Below is a small trained network, with its code and all its weights. Each question gives an input and a class and asks what happens when units are switched off, that is, made to give their printed mean instead of their output.

import numpy as np


def w(rows, s, z=0):
    codes = np.array(rows[::2]) - 128.0
    scale = np.full(codes.shape[1], s)
    scale[-1] = z or s
    return codes * scale


def norm(h):
    return h / np.sqrt((h * h).mean(-1, keepdims=True) + 1e-5)


def f(y):
    return y / 2 * (1 + np.tanh(0.7978845608 * (y + 0.044715 * y**3)))


def log_softmax(a):
    a = a - a.max(-1, keepdims=True)
    return a - np.log(np.exp(a).sum(-1, keepdims=True))


def net(x, mask):
    res = np.array(x, float).reshape(1, 3) / 4 @ E
    u = 0
    for l in range(3):
        y = f(norm(res) @ A[l][:, :-1].T + A[l][:, -1])
        res = res + np.where(mask[u : u + 7], y, B[l][:, -1]) @ B[l][:, :-1]
        u += 7
    return log_softmax(norm(res)[-1] @ U[:, :-1].T + U[:, -1])


A, B = {}, {}
E = w([
[212,132,48,101,67,136,164],'x0',
[134,5,177,185,146,35,152],'x1',
[187,81,81,159,2,156,93],'x2',
],0.0078)
A[0] = w([
[182,198,121,93,148,132,173,149],'0.n1',
[131,144,202,136,161,107,116,158],'0.n2',
[130,195,86,103,69,178,149,224],'0.n3',
[121,181,2,112,169,69,181,250],'0.n4',
[145,106,146,169,142,105,187,78],'0.n5',
[210,135,87,83,92,131,140,68],'0.n6',
[60,39,73,139,118,42,77,147],'0.n7',
],0.0078,0.0015)
B[0] = w([
[175,102,65,52,170,136,155,194],'0.n1',
[88,136,65,218,65,254,197,204],'0.n2',
[126,122,216,101,107,96,87,253],'0.n3',
[147,137,64,36,31,109,180,223],'0.n4',
[128,144,124,180,53,113,5,177],'0.n5',
[133,90,106,176,138,190,244,209],'0.n6',
[136,64,154,37,173,129,137,245],'0.n7',
],0.0074,0.0044)
A[1] = w([
[136,160,57,100,73,170,163,138],'1.n1',
[94,149,139,170,178,149,174,69],'1.n2',
[198,96,69,159,120,130,143,89],'1.n3',
[157,107,138,117,55,73,51,192],'1.n4',
[106,218,126,107,165,153,81,250],'1.n5',
[135,158,174,109,123,186,41,92],'1.n6',
[184,166,25,254,102,133,132,197],'1.n7',
],0.0082,0.0011)
B[1] = w([
[109,70,128,55,156,71,180,255],'1.n1',
[85,133,58,184,180,218,123,183],'1.n2',
[128,253,149,164,128,174,115,194],'1.n3',
[80,105,173,117,168,134,131,217],'1.n4',
[118,18,148,150,47,96,152,191],'1.n5',
[85,154,98,162,49,60,108,174],'1.n6',
[95,165,196,207,203,132,142,146],'1.n7',
],0.0081,0.004)
A[2] = w([
[82,162,169,43,62,128,36,153],'2.n1',
[100,161,177,153,154,121,165,105],'2.n2',
[136,100,136,161,54,210,181,251],'2.n3',
[71,198,149,173,253,203,123,169],'2.n4',
[150,142,156,206,86,165,46,62],'2.n5',
[74,25,155,134,177,121,134,206],'2.n6',
[158,93,197,161,107,125,163,201],'2.n7',
],0.0079,0.0019)
B[2] = w([
[121,106,138,170,111,96,171,168],'2.n1',
[148,124,100,168,94,147,206,140],'2.n2',
[96,127,110,186,254,70,99,206],'2.n3',
[56,94,41,128,147,175,177,200],'2.n4',
[149,104,60,90,108,171,194,150],'2.n5',
[197,130,92,76,138,202,63,254],'2.n6',
[106,192,219,117,129,102,99,191],'2.n7',
],0.0092,0.0073)
U = w([
[176,150,74,2,111,70,214,210],'0',
[150,239,104,159,115,133,77,3],'1',
[202,65,202,91,185,144,9,205],'2',
[58,79,27,158,224,221,128,182],'3',
[175,192,117,171,104,164,101,7],'4',
[155,191,225,248,244,49,162,152],'5',
[175,129,91,155,112,130,104,16],'6',
[57,96,167,189,43,41,116,164],'7',
],0.0091,0.0053)

Each question gives the input, the list of numbers given to net, and the class t.
The units are the neurons (one row each of A and B). Each row of codes is followed by its name. A weight is (code - 128) times the scale printed after its matrix; where a second scale follows, it is the last column's (A, B and U).
mask holds one flag per neuron, layer by layer. A switched-off neuron (its flag False) gives its mean, the last column of its row in B, instead of its output. The means were averaged over made-up inputs and are rounded, as every weight is.
A unit's drop is (log p(t) with every unit on - log p(t) with that unit switched off) / (log p(t) with every unit on - log p(t) with every unit switched off).
The circuit of an input: a set's keep is (log p(t) with only the set's units on - log p(t) with every unit switched off) / (log p(t) with every unit on - log p(t) with every unit switched off). Starting from the 12 units with the biggest drops (on a tie, the unit counted first), units are removed one at a time, each time the one whose removal leaves the highest keep (on an exact tie, the one counted first), for as long as the keep stays at least 0.8.
circuit, biggest first: the units of the circuit, biggest drop first
unit that matters most: the unit with the biggest drop
top k neurons: the k neurons with the biggest drops, biggest first
k most important neurons of layer l: the k neurons of layer l with the biggest drops, biggest first
drop of u: that unit's drop, to one decimal
input [5,6,-8], class 0: circuit, biggest first	[0.n4, 2.n3]
input [2,-8,4], class 0: unit that matters most	0.n6
input [7,-3,6], class 5: circuit, biggest first	[1.n7, 2.n3, 2.n6, 2.n4]
input [-6,-5,1], class 7: circuit, biggest first	[1.n6, 1.n5]
input [3,4,-6], class 0: circuit, biggest first	[0.n4, 2.n3]
input [6,8,4], class 5: circuit, biggest first	[1.n3, 2.n3, 1.n7]
input [-3,-8,-5], class 0: 2 most important neurons of layer 0	[0.n1, 0.n5]
input [1,-2,6], class 5: 2 most important neurons of layer 0	[0.n6, 0.n3]
input [-2,-5,-6], class 0: 3 most important neurons of layer 0	[0.n4, 0.n6, 0.n1]
input [-2,2,7], class 2: 2 most important neurons of layer 0	[0.n2, 0.n7]
input [-8,6,3], class 2: top 2 neurons	[0.n7, 2.n6]
input [8,8,0], class 5: top 2 neurons	[1.n3, 0.n3]
input [7,1,2], class 5: top 2 neurons	[0.n6, 1.n7]
input [0,-2,1], class 7: top neuron	[0.n3]
input [0,-6,4], class 7: 3 most important neurons of layer 0	[0.n3, 0.n7, 0.n4]
input [1,2,4], class 5: top 2 neurons	[1.n3, 0.n6]
input [-4,2,2], class 2: 2 most important neurons of layer 1	[1.n3, 1.n2]
input [-3,-4,-1], class 7: top 2 neurons	[0.n6, 1.n6]
input [-2,-5,6], class 7: top 2 neurons	[0.n3, 1.n6]
input [6,8,-5], class 2: unit that matters most	0.n5
input [3,5,-4], class 2: drop of 0.n5	0.1
input [5,8,-8], class 2: drop of 0.n5	0.4
input [1,-5,0], class 0: drop of 0.n1	0.2
